Below are the code and all the weights of a small trained network. Each question names an input and a class and asks about switching units off, where a switched-off unit gives its printed mean instead of its output.

import numpy as np


def w(rows, s, z=0):
    codes = np.array(rows[::2]) - 128.0
    scale = np.full(codes.shape[1], s)
    scale[-1] = z or s
    return codes * scale


def f(y):
    return np.maximum(y, 0)


def log_softmax(a):
    a = a - a.max(-1, keepdims=True)
    return a - np.log(np.exp(a).sum(-1, keepdims=True))


def net(x, mask):
    res = np.array(x, float).reshape(1, 7) / 4 @ E
    y = f(res @ A[0][:, :-1].T + A[0][:, -1])
    res = res + np.where(mask, y, B[0][:, -1]) @ B[0][:, :-1]
    return log_softmax(res[-1] @ U[:, :-1].T + U[:, -1])


A, B = {}, {}
E = w([
[141,221,181,233,29],'x0',
[74,56,35,69,2],'x1',
[103,221,151,53,151],'x2',
[47,133,98,144,168],'x3',
[131,123,111,159,116],'x4',
[170,107,79,192,86],'x5',
[119,82,107,178,117],'x6',
],0.0054)
A[0] = w([
[89,131,135,187,97,243],'N0',
[248,132,187,154,222,47],'N1',
[182,75,85,93,191,1],'N2',
[122,166,103,162,187,75],'N3',
[99,137,140,81,133,187],'N4',
[125,82,121,83,66,55],'N5',
[149,142,54,153,145,82],'N6',
[132,85,83,83,193,103],'N7',
[106,206,146,131,120,247],'N8',
[131,170,124,93,140,50],'N9',
[212,138,135,68,78,183],'N10',
],0.011,0.0026)
B[0] = w([
[205,126,130,89,146,218],'N0',
[62,164,43,179,152,253],'N1',
[234,174,117,125,31,183],'N2',
[109,199,126,167,122,172],'N3',
[169,99,153,149,175,191],'N4',
[54,163,35,166,215,197],'N5',
[106,151,213,168,130,150],'N6',
[216,227,183,164,76,209],'N7',
[222,46,96,58,139,224],'N8',
[140,14,95,244,122,159],'N9',
[102,131,116,255,157,196],'N10',
],0.0072,0.0062)
U = w([
[167,102,67,114,153,234],'0',
[195,181,123,98,60,206],'1',
[61,174,7,130,153,83],'2',
[142,129,136,117,103,252],'3',
[77,180,113,139,101,197],'4',
[138,146,129,114,111,206],'5',
[173,94,107,109,148,95],'6',
[109,132,157,97,88,4],'7',
],0.013,0.004)

Each question gives the input, the list of numbers given to net, and the class t.
The units are the neurons (one row each of A and B). Each row of codes is followed by its name. A weight is (code - 128) times the scale printed after its matrix; where a second scale follows, it is the last column's (A, B and U).
mask holds one flag per neuron, in row order. A switched-off neuron (its flag False) gives its mean, the last column of its row in B, instead of its output. The means were averaged over made-up inputs and are rounded, as every weight is.
A unit's drop is (log p(t) with every unit on - log p(t) with that unit switched off) / (log p(t) with every unit on - log p(t) with every unit switched off).
The circuit of an input: a set's keep is (log p(t) with only the set's units on - log p(t) with every unit switched off) / (log p(t) with every unit on - log p(t) with every unit switched off). Starting from all 11 units, units are removed one at a time, each time the one whose removal leaves the highest keep (on an exact tie, the one counted first), for as long as the keep stays at least 0.8.
circuit, biggest first: the units of the circuit, biggest drop first
unit that matters most: the unit with the biggest drop
top k neurons: the k neurons with the biggest drops, biggest first
drop when u is switched off: that unit's drop, to one decimal
input [5,7,6,-8,-4,8,-8], class 4: unit that matters most : N10
input [3,-4,-5,-8,6,-1,2], class 4: top 2 neurons : N1, N8
input [-8,8,3,-6,-1,-7,8], class 1: top 3 neurons : N7, N2, N1
input [3,-5,7,-7,-4,-5,-4], class 0: circuit, biggest first : N8, N9, N1
input [-3,-5,0,-7,1,-7,0], class 4: circuit, biggest first : N1, N0
input [-4,8,0,-7,-1,-6,-5], class 2: top 3 neurons : N5, N10, N8
input [-6,0,1,-6,-6,-4,2], class 1: circuit, biggest first : N7, N2
input [2,7,-6,-2,2,-2,1], class 2: top 2 neurons : N5, N8
input [7,-8,1,-2,7,3,4], class 2: top 2 neurons : N1, N7
input [2,7,-1,-6,-2,4,-6], class 2: top 2 neurons : N5, N10
input [-7,-2,-2,-5,-4,7,7], class 1: circuit, biggest first : N2, N7
input [6,1,8,-5,-4,-6,3], class 0: top 2 neurons : N8, N7
input [-5,-3,-4,3,-4,-4,5], class 1: top 3 neurons : N7, N2, N5
input [0,-8,-2,1,2,-8,2], class 2: top neuron : N1
input [5,-7,1,-4,7,1,-7], class 2: top 2 neurons : N1, N7
input [-8,1,7,-6,-8,7,3], class 1: drop when N2 is switched off : 0.5
input [-6,0,2,-1,6,0,3], class 1: drop when N1 is switched off : 0.1
input [1,8,-5,-5,-6,5,3], class 2: drop when N5 is switched off : 0.8
input [3,-5,7,-6,4,-1,-6], class 0: drop when N8 is switched off : 0.7
